Below is a small trained network, with its code and all its weights. Each question gives an input and a target symbol and asks what happens when units are switched off, that is, made to give their printed mean instead of their output.

import numpy as np


def w(rows, s, z=0):
    codes = np.array(rows[::2]) - 128.0
    scale = np.full(codes.shape[1], s)
    scale[-1] = z or s
    return codes * scale


def softmax(a):
    e = np.exp(a - a.max(-1, keepdims=True))
    return e / e.sum(-1, keepdims=True)


def log_softmax(a):
    a = a - a.max(-1, keepdims=True)
    return a - np.log(np.exp(a).sum(-1, keepdims=True))


def net(x, mask):
    ids = ['αβδεζηθλμξπσφψ'.index(c) for c in x.split()]
    T = len(ids)
    res = E[ids] + P[:T]
    u = 0
    for l in range(3):
        r = res
        for j in range(2):
            rows = slice(3 * j, 3 * j + 3)
            q, k, v = (r @ M[l][rows].T for M in (Q, K, V))
            z = softmax(np.where(np.tri(T) > 0, q @ k.T / 3**0.5, -1e9)) @ v
            o = O[l][rows]
            res = res + np.where(mask[u + j], z, o[:, -1]) @ o[:, :-1]
        u += 2
    return log_softmax(res[-1] @ U[:, :-1].T + U[:, -1])


Q, K, V, O = {}, {}, {}, {}
E = w([
[182,116,128],'α',
[234,96,165],'β',
[178,126,124],'δ',
[135,196,126],'ε',
[108,249,98],'ζ',
[180,123,124],'η',
[162,124,162],'θ',
[92,244,74],'λ',
[159,122,104],'μ',
[173,128,119],'ξ',
[165,126,113],'π',
[188,23,111],'σ',
[232,238,130],'φ',
[96,128,48],'ψ',
],0.012)
P = w([
[126,111,128],'0',
[74,130,176],'1',
[194,102,118],'2',
[157,120,64],'3',
[45,148,214],'4',
[217,124,86],'5',
[171,138,24],'6',
[21,159,247],'7',
[250,123,73],'8',
],0.019)
Q[0] = w([
[11,88,106],'0.h1',
[73,84,97],'0.h1',
[208,163,193],'0.h1',
[163,157,177],'0.h2',
[163,32,161],'0.h2',
[167,249,141],'0.h2',
],0.014)
K[0] = w([
[190,136,81],'0.h1',
[150,72,9],'0.h1',
[124,121,204],'0.h1',
[253,186,160],'0.h2',
[205,26,178],'0.h2',
[135,200,133],'0.h2',
],0.014)
V[0] = w([
[87,105,173],'0.h1',
[188,110,193],'0.h1',
[254,69,182],'0.h1',
[127,155,143],'0.h2',
[103,115,103],'0.h2',
[174,52,156],'0.h2',
],0.0093)
O[0] = w([
[183,211,168,227],'0.h1',
[251,55,184,254],'0.h1',
[211,2,193,122],'0.h1',
[140,69,131,153],'0.h2',
[167,144,140,27],'0.h2',
[17,220,60,177],'0.h2',
],0.006,0.0026)
Q[1] = w([
[130,90,108],'1.h1',
[141,138,98],'1.h1',
[49,127,174],'1.h1',
[100,200,228],'1.h2',
[123,132,147],'1.h2',
[116,87,5],'1.h2',
],0.014)
K[1] = w([
[181,153,80],'1.h1',
[128,161,189],'1.h1',
[200,162,49],'1.h1',
[61,2,3],'1.h2',
[90,138,101],'1.h2',
[242,234,163],'1.h2',
],0.0087)
V[1] = w([
[1,60,228],'1.h1',
[142,58,19],'1.h1',
[199,164,171],'1.h1',
[23,12,49],'1.h2',
[70,60,145],'1.h2',
[146,62,83],'1.h2',
],0.0076)
O[1] = w([
[28,2,125,153],'1.h1',
[173,135,19,68],'1.h1',
[188,199,238,186],'1.h1',
[26,23,102,2],'1.h2',
[87,68,86,69],'1.h2',
[71,129,105,122],'1.h2',
],0.0072,0.0076)
Q[2] = w([
[29,141,120],'2.h1',
[248,125,31],'2.h1',
[111,72,122],'2.h1',
[150,93,36],'2.h2',
[85,163,74],'2.h2',
[181,130,122],'2.h2',
],0.013)
K[2] = w([
[28,94,110],'2.h1',
[209,153,10],'2.h1',
[131,69,123],'2.h1',
[64,57,108],'2.h2',
[79,110,167],'2.h2',
[177,105,160],'2.h2',
],0.011)
V[2] = w([
[138,18,206],'2.h1',
[254,146,50],'2.h1',
[154,57,84],'2.h1',
[160,143,96],'2.h2',
[103,189,140],'2.h2',
[45,128,246],'2.h2',
],0.0069)
O[2] = w([
[142,192,152,82],'2.h1',
[7,21,79,255],'2.h1',
[160,194,243,77],'2.h1',
[132,236,135,163],'2.h2',
[133,188,254,147],'2.h2',
[46,9,106,81],'2.h2',
],0.0036,0.014)
U = w([
[128,108,146,149],'α',
[196,56,189,42],'β',
[130,120,142,119],'δ',
[78,153,193,174],'ε',
[91,189,155,109],'ζ',
[130,117,141,130],'η',
[40,94,249,251],'θ',
[92,184,101,122],'λ',
[120,119,124,156],'μ',
[131,123,135,127],'ξ',
[128,121,129,137],'π',
[157,63,96,133],'σ',
[229,170,79,28],'φ',
[124,149,69,124],'ψ',
],0.013,0.012)

Each question gives the input, a string of symbols that net reads in full, and the target symbol t.
The units are the heads (3 rows each of Q, K, V and O). Each row of codes is followed by its name. A weight is (code - 128) times the scale printed after its matrix; where a second scale follows, it is the last column's (O and U).
mask holds one flag per head, layer by layer. A switched-off head (its flag False) gives its mean, the last column of its rows in O, instead of its output. The means were averaged over made-up inputs and are rounded, as every weight is.
A unit's drop is (log p(t) with every unit on - log p(t) with that unit switched off) / (log p(t) with every unit on - log p(t) with every unit switched off).
The circuit of an input: a set's keep is (log p(t) with only the set's units on - log p(t) with every unit switched off) / (log p(t) with every unit on - log p(t) with every unit switched off). Starting from all 6 units, units are removed one at a time, each time the one whose removal leaves the highest keep (on an exact tie, the one counted first), for as long as the keep stays at least 0.8.
circuit, biggest first: the units of the circuit, biggest drop first
most important unit: the unit with the biggest drop
heads that matter: for each layer, one digit per head in row order, 1 if its drop is at least 0.15 and else 0, layers parted by /
drop of u: that unit's drop, to one decimal
input σ η ψ ζ β ε ξ β σ, target β: heads that matter	10 / 11 / 00
input σ σ φ σ, target φ: heads that matter	00 / 01 / 00
input φ β φ λ, target φ: heads that matter	11 / 01 / 00
input φ λ π, target λ: circuit, biggest first	0.h1
input β β μ μ β π, target β: circuit, biggest first	1.h1; 0.h1
input φ φ φ π, target φ: heads that matter	00 / 11 / 00
input σ ψ ζ β, target ψ: circuit, biggest first	0.h1; 1.h1
input β η φ ψ ψ φ β, target ψ: circuit, biggest first	0.h1; 2.h1
input λ ψ ξ, target ψ: heads that matter	10 / 10 / 00
input β λ ζ φ ζ ψ φ σ α, target σ: circuit, biggest first	1.h1; 0.h1; 2.h1; 1.h2
input β φ δ η σ θ, target σ: heads that matter	10 / 11 / 01
input λ θ ξ φ σ σ λ β θ, target β: circuit, biggest first	1.h1; 0.h1
input σ ψ λ, target ψ: heads that matter	10 / 10 / 01
input μ φ φ φ σ η β, target σ: heads that matter	10 / 10 / 10
input λ λ δ θ ε ξ θ λ σ, target λ: heads that matter	11 / 00 / 00
input θ φ ψ, target φ: most important unit	1.h2
input σ π ψ α λ α, target λ: heads that matter	10 / 00 / 00
input φ ε φ φ ε φ φ β α, target β: heads that matter	10 / 11 / 00
input β λ θ λ σ β, target σ: heads that matter	10 / 10 / 01
input λ β θ α π φ β β ζ, target β: most important unit	1.h1
input ε β β θ α β β σ φ, target σ: heads that matter	10 / 10 / 00
input σ σ λ, target σ: circuit, biggest first	1.h1; 2.h2; 0.h1
input β φ φ λ, target φ: drop of 1.h1	0.3
input δ ξ φ θ, target φ: drop of 1.h2	1.1
input φ λ λ, target λ: drop of 0.h1	2.3
